Below are the code and all the weights of a small trained network. Each question names an input and a target symbol and asks about switching units off, where a switched-off unit gives its printed mean instead of its output.

import numpy as np


def w(rows, s, z=0):
    codes = np.array(rows[::2]) - 128.0
    scale = np.full(codes.shape[1], s)
    scale[-1] = z or s
    return codes * scale


def f(y):
    return y / 2 * (1 + np.tanh(0.7978845608 * (y + 0.044715 * y**3)))


def softmax(a):
    e = np.exp(a - a.max(-1, keepdims=True))
    return e / e.sum(-1, keepdims=True)


def log_softmax(a):
    a = a - a.max(-1, keepdims=True)
    return a - np.log(np.exp(a).sum(-1, keepdims=True))


def net(x, mask):
    ids = ['βγηθμπστψω'.index(c) for c in x.split()]
    T = len(ids)
    res = E[ids] + P[:T]
    r = res
    for j in range(3):
        rows = slice(4 * j, 4 * j + 4)
        q, k, v = (r @ M[0][rows].T for M in (Q, K, V))
        z = softmax(np.where(np.tri(T) > 0, q @ k.T / 4**0.5, -1e9)) @ v
        o = O[0][rows]
        res = res + np.where(mask[j], z, o[:, -1]) @ o[:, :-1]
    y = f(res @ A[0][:, :-1].T + A[0][:, -1])
    res = res + np.where(mask[3:19], y, B[0][:, -1]) @ B[0][:, :-1]
    return log_softmax(res[-1] @ U[:, :-1].T + U[:, -1])


Q, K, V, O, A, B = {}, {}, {}, {}, {}, {}
E = w([
[113,98,207],'β',
[73,132,254],'γ',
[46,120,143],'η',
[83,52,208],'θ',
[139,158,103],'μ',
[161,104,34],'π',
[124,89,121],'σ',
[141,56,200],'τ',
[90,48,23],'ψ',
[165,11,174],'ω',
],0.014)
P = w([
[51,2,123],'0',
[178,45,163],'1',
[44,177,78],'2',
[12,98,97],'3',
[174,131,175],'4',
[60,177,87],'5',
[16,105,80],'6',
[188,144,156],'7',
[59,188,63],'8',
[31,109,66],'9',
[231,123,125],'10',
],0.007)
Q[0] = w([
[150,80,119],'head 0',
[151,2,120],'head 0',
[103,56,86],'head 0',
[105,74,140],'head 0',
[108,130,117],'head 1',
[147,172,80],'head 1',
[101,86,64],'head 1',
[141,194,110],'head 1',
[46,110,106],'head 2',
[163,98,87],'head 2',
[52,137,113],'head 2',
[85,128,158],'head 2',
],0.018)
K[0] = w([
[158,34,155],'head 0',
[154,68,241],'head 0',
[151,66,238],'head 0',
[120,146,245],'head 0',
[42,131,171],'head 1',
[109,55,167],'head 1',
[39,70,75],'head 1',
[175,57,165],'head 1',
[73,175,51],'head 2',
[146,116,38],'head 2',
[93,214,89],'head 2',
[138,198,124],'head 2',
],0.011)
V[0] = w([
[97,74,164],'head 0',
[154,127,134],'head 0',
[103,152,10],'head 0',
[95,101,133],'head 0',
[159,88,164],'head 1',
[138,142,90],'head 1',
[127,83,151],'head 1',
[156,162,176],'head 1',
[193,110,184],'head 2',
[150,69,71],'head 2',
[115,127,190],'head 2',
[177,208,144],'head 2',
],0.013)
O[0] = w([
[172,73,24,255],'head 0',
[71,120,107,111],'head 0',
[119,190,237,6],'head 0',
[175,102,104,195],'head 0',
[186,234,172,133],'head 1',
[174,48,80,98],'head 1',
[121,236,125,173],'head 1',
[145,117,240,70],'head 1',
[246,61,254,80],'head 2',
[198,98,23,142],'head 2',
[99,37,225,154],'head 2',
[180,154,141,12],'head 2',
],0.0054,0.0084)
A[0] = w([
[136,30,137,15],'neuron 0',
[254,102,128,128],'neuron 1',
[161,128,232,104],'neuron 2',
[165,49,46,174],'neuron 3',
[237,79,214,23],'neuron 4',
[189,88,177,93],'neuron 5',
[69,85,126,90],'neuron 6',
[181,52,80,140],'neuron 7',
[92,117,68,2],'neuron 8',
[212,167,214,8],'neuron 9',
[118,173,193,203],'neuron 10',
[126,180,102,143],'neuron 11',
[98,207,137,242],'neuron 12',
[123,93,109,125],'neuron 13',
[137,94,186,33],'neuron 14',
[228,161,90,245],'neuron 15',
],0.011,0.0059)
B[0] = w([
[107,178,125,154],'neuron 0',
[88,53,143,146],'neuron 1',
[170,46,82,148],'neuron 2',
[197,147,211,252],'neuron 3',
[42,201,79,145],'neuron 4',
[103,161,134,139],'neuron 5',
[96,64,195,160],'neuron 6',
[138,211,100,208],'neuron 7',
[74,48,79,177],'neuron 8',
[133,113,2,137],'neuron 9',
[170,140,212,149],'neuron 10',
[151,183,60,141],'neuron 11',
[121,205,203,149],'neuron 12',
[85,131,62,161],'neuron 13',
[158,150,60,135],'neuron 14',
[125,182,250,160],'neuron 15',
],0.0083,0.022)
U = w([
[174,67,177,170],'β',
[175,94,167,129],'γ',
[42,27,94,127],'η',
[109,90,255,67],'θ',
[150,152,83,207],'μ',
[56,76,205,253],'π',
[106,76,31,65],'σ',
[105,187,174,98],'τ',
[13,133,125,128],'ψ',
[77,189,83,124],'ω',
],0.01,0.0069)

Each question gives the input, a string of symbols that net reads in full, and the target symbol t.
The units are the heads (4 rows each of Q, K, V and O) and the neurons (one row each of A and B). Each row of codes is followed by its name. A weight is (code - 128) times the scale printed after its matrix; where a second scale follows, it is the last column's (O, A, B and U).
mask holds one flag per unit, heads first, then neurons. A switched-off unit (its flag False) gives its mean, the last column of its rows in O or B, instead of its output. The means were averaged over made-up inputs and are rounded, as every weight is.
A unit's drop is (log p(t) with every unit on - log p(t) with that unit switched off) / (log p(t) with every unit on - log p(t) with every unit switched off).
The circuit of an input: a set's keep is (log p(t) with only the set's units on - log p(t) with every unit switched off) / (log p(t) with every unit on - log p(t) with every unit switched off). Starting from the 12 units with the biggest drops (on a tie, the unit counted first), units are removed one at a time, each time the one whose removal leaves the highest keep (on an exact tie, the one counted first), for as long as the keep stays at least 0.8.
units of the circuit, in order: the units of the circuit, biggest drop first
top k neurons: the k neurons with the biggest drops, biggest first
heads that matter: for each layer, one digit per head in row order, 1 if its drop is at least 0.15 and else 0, layers parted by /
input θ σ η σ, target η: heads that matter	011
input μ β τ η μ γ β η γ β ω, target τ: units of the circuit, in order	[neuron 4; head 2; neuron 7; neuron 15]
input π τ ψ ω, target σ: heads that matter	011
input η μ η β, target η: units of the circuit, in order	[neuron 3; neuron 15; neuron 7]
input γ π σ τ ψ ψ θ, target σ: units of the circuit, in order	[head 2; head 0]
input ω θ γ, target θ: units of the circuit, in order	[head 2; neuron 10]
input μ θ η β, target η: heads that matter	001
input π γ σ β γ ω η, target η: top 2 neurons	[neuron 8; neuron 6]
input θ μ μ γ μ, target θ: units of the circuit, in order	[neuron 7; head 0]
input η β ψ τ, target σ: heads that matter	001
input ψ η η π β ψ ψ γ, target μ: top 2 neurons	[neuron 9; neuron 2]
input τ μ γ β ψ π η, target η: heads that matter	000
input σ ω γ ω ψ μ η π σ π π, target β: top 4 neurons	[neuron 1; neuron 3; neuron 4; neuron 12]
input μ η ω ω ψ β π ω, target τ: units of the circuit, in order	[neuron 7; head 2; neuron 4; neuron 15]
input ω μ π γ μ μ γ π, target γ: units of the circuit, in order	[head 2; neuron 3]
input π β γ π τ ω ω, target μ: top 2 neurons	[neuron 7; neuron 3]
input π β τ σ ψ ψ η π π θ, target σ: top 2 neurons	[neuron 7; neuron 15]
input σ ω θ, target η: heads that matter	100
input γ γ ω τ μ σ ψ η β θ, target η: top 3 neurons	[neuron 8; neuron 6; neuron 15]
input τ σ ψ η γ ψ η η η τ, target η: top 2 neurons	[neuron 8; neuron 6]
